Below are the code and all the weights of a small trained network. Each question names an input and a class and asks about switching units off, where a switched-off unit gives its printed mean instead of its output.

import numpy as np


def w(rows, s, z=0):
    codes = np.array(rows[::2]) - 128.0
    scale = np.full(codes.shape[1], s)
    scale[-1] = z or s
    return codes * scale


def f(y):
    return y / 2 * (1 + np.tanh(0.7978845608 * (y + 0.044715 * y**3)))


def log_softmax(a):
    a = a - a.max(-1, keepdims=True)
    return a - np.log(np.exp(a).sum(-1, keepdims=True))


def net(x, mask):
    res = np.array(x, float).reshape(1, 2) / 4 @ E
    y = f(res @ A[0][:, :-1].T + A[0][:, -1])
    res = res + np.where(mask, y, B[0][:, -1]) @ B[0][:, :-1]
    return log_softmax(res[-1] @ U[:, :-1].T + U[:, -1])


A, B = {}, {}
E = w([
[83,109,120,140,179,63,40,203,126],'x0',
[83,95,111,26,7,161,157,149,88],'x1',
],0.014)
A[0] = w([
[142,136,135,188,181,122,142,74,206,97],'N0',
[35,132,90,35,115,152,90,93,95,79],'N1',
[95,129,125,91,146,50,44,153,99,75],'N2',
[171,177,124,129,103,201,166,3,91,114],'N3',
[102,70,85,152,147,85,60,221,74,254],'N4',
[183,161,125,239,152,91,76,115,107,104],'N5',
[177,146,136,97,157,136,212,65,94,176],'N6',
[120,88,49,94,52,143,157,209,103,207],'N7',
],0.0068,0.0071)
B[0] = w([
[104,99,117,177,157,114,158,75,98,186],'N0',
[110,123,154,153,145,117,176,63,65,181],'N1',
[11,165,108,101,97,54,106,106,153,176],'N2',
[53,138,94,173,52,129,132,142,161,216],'N3',
[125,111,100,199,114,117,109,182,145,245],'N4',
[93,61,145,155,167,141,163,110,100,196],'N5',
[142,144,79,175,100,90,71,129,165,200],'N6',
[116,80,108,193,147,172,131,133,83,237],'N7',
],0.012)
U = w([
[65,144,6,169,92,68,93,119,208,78],'0',
[108,41,142,175,198,135,226,38,2,81],'1',
[225,79,62,182,143,189,61,170,149,253],'2',
[174,155,241,75,160,156,102,97,128,70],'3',
[158,204,239,31,119,72,96,96,118,78],'4',
[175,202,234,52,154,114,115,120,122,63],'5',
],0.0065,0.0075)

Each question gives the input, the list of numbers given to net, and the class t.
The units are the neurons (one row each of A and B). Each row of codes is followed by its name. A weight is (code - 128) times the scale printed after its matrix; where a second scale follows, it is the last column's (A, B and U).
mask holds one flag per neuron, in row order. A switched-off neuron (its flag False) gives its mean, the last column of its row in B, instead of its output. The means were averaged over made-up inputs and are rounded, as every weight is.
A unit's drop is (log p(t) with every unit on - log p(t) with that unit switched off) / (log p(t) with every unit on - log p(t) with every unit switched off).
The circuit of an input: a set's keep is (log p(t) with only the set's units on - log p(t) with every unit switched off) / (log p(t) with every unit on - log p(t) with every unit switched off). Starting from all 8 units, units are removed one at a time, each time the one whose removal leaves the highest keep (on an exact tie, the one counted first), for as long as the keep stays at least 0.8.
units of the circuit, in order: the units of the circuit, biggest drop first
most important unit: the unit with the biggest drop
k most important neurons: the k neurons with the biggest drops, biggest first
drop of u: that unit's drop, to one decimal
input [2,0], class 2: most important unit	N3
input [4,5], class 1: 2 most important neurons	[N1; N6]
input [2,-2], class 2: units of the circuit, in order	[N3; N1]
input [0,3], class 2: units of the circuit, in order	[N0; N2]
input [2,-4], class 1: 3 most important neurons	[N5; N6; N3]
input [1,0], class 2: units of the circuit, in order	[N3; N2; N1]
input [-6,-6], class 0: 4 most important neurons	[N6; N3; N7; N1]
input [-7,-5], class 0: 2 most important neurons	[N3; N6]
input [-6,5], class 0: 4 most important neurons	[N3; N6; N5; N0]
input [6,8], class 1: 2 most important neurons	[N1; N7]
input [-2,-2], class 2: 2 most important neurons	[N2; N1]
input [0,-5], class 1: 2 most important neurons	[N5; N0]
input [3,2], class 2: units of the circuit, in order	[N3; N0]
input [1,-6], class 1: units of the circuit, in order	[N5]
input [3,-1], class 2: 2 most important neurons	[N3; N6]
input [0,1], class 2: drop of N2	0.3
input [-8,4], class 0: drop of N3	0.4
input [-1,0], class 2: drop of N2	0.5
input [-7,0], class 0: drop of N3	0.2
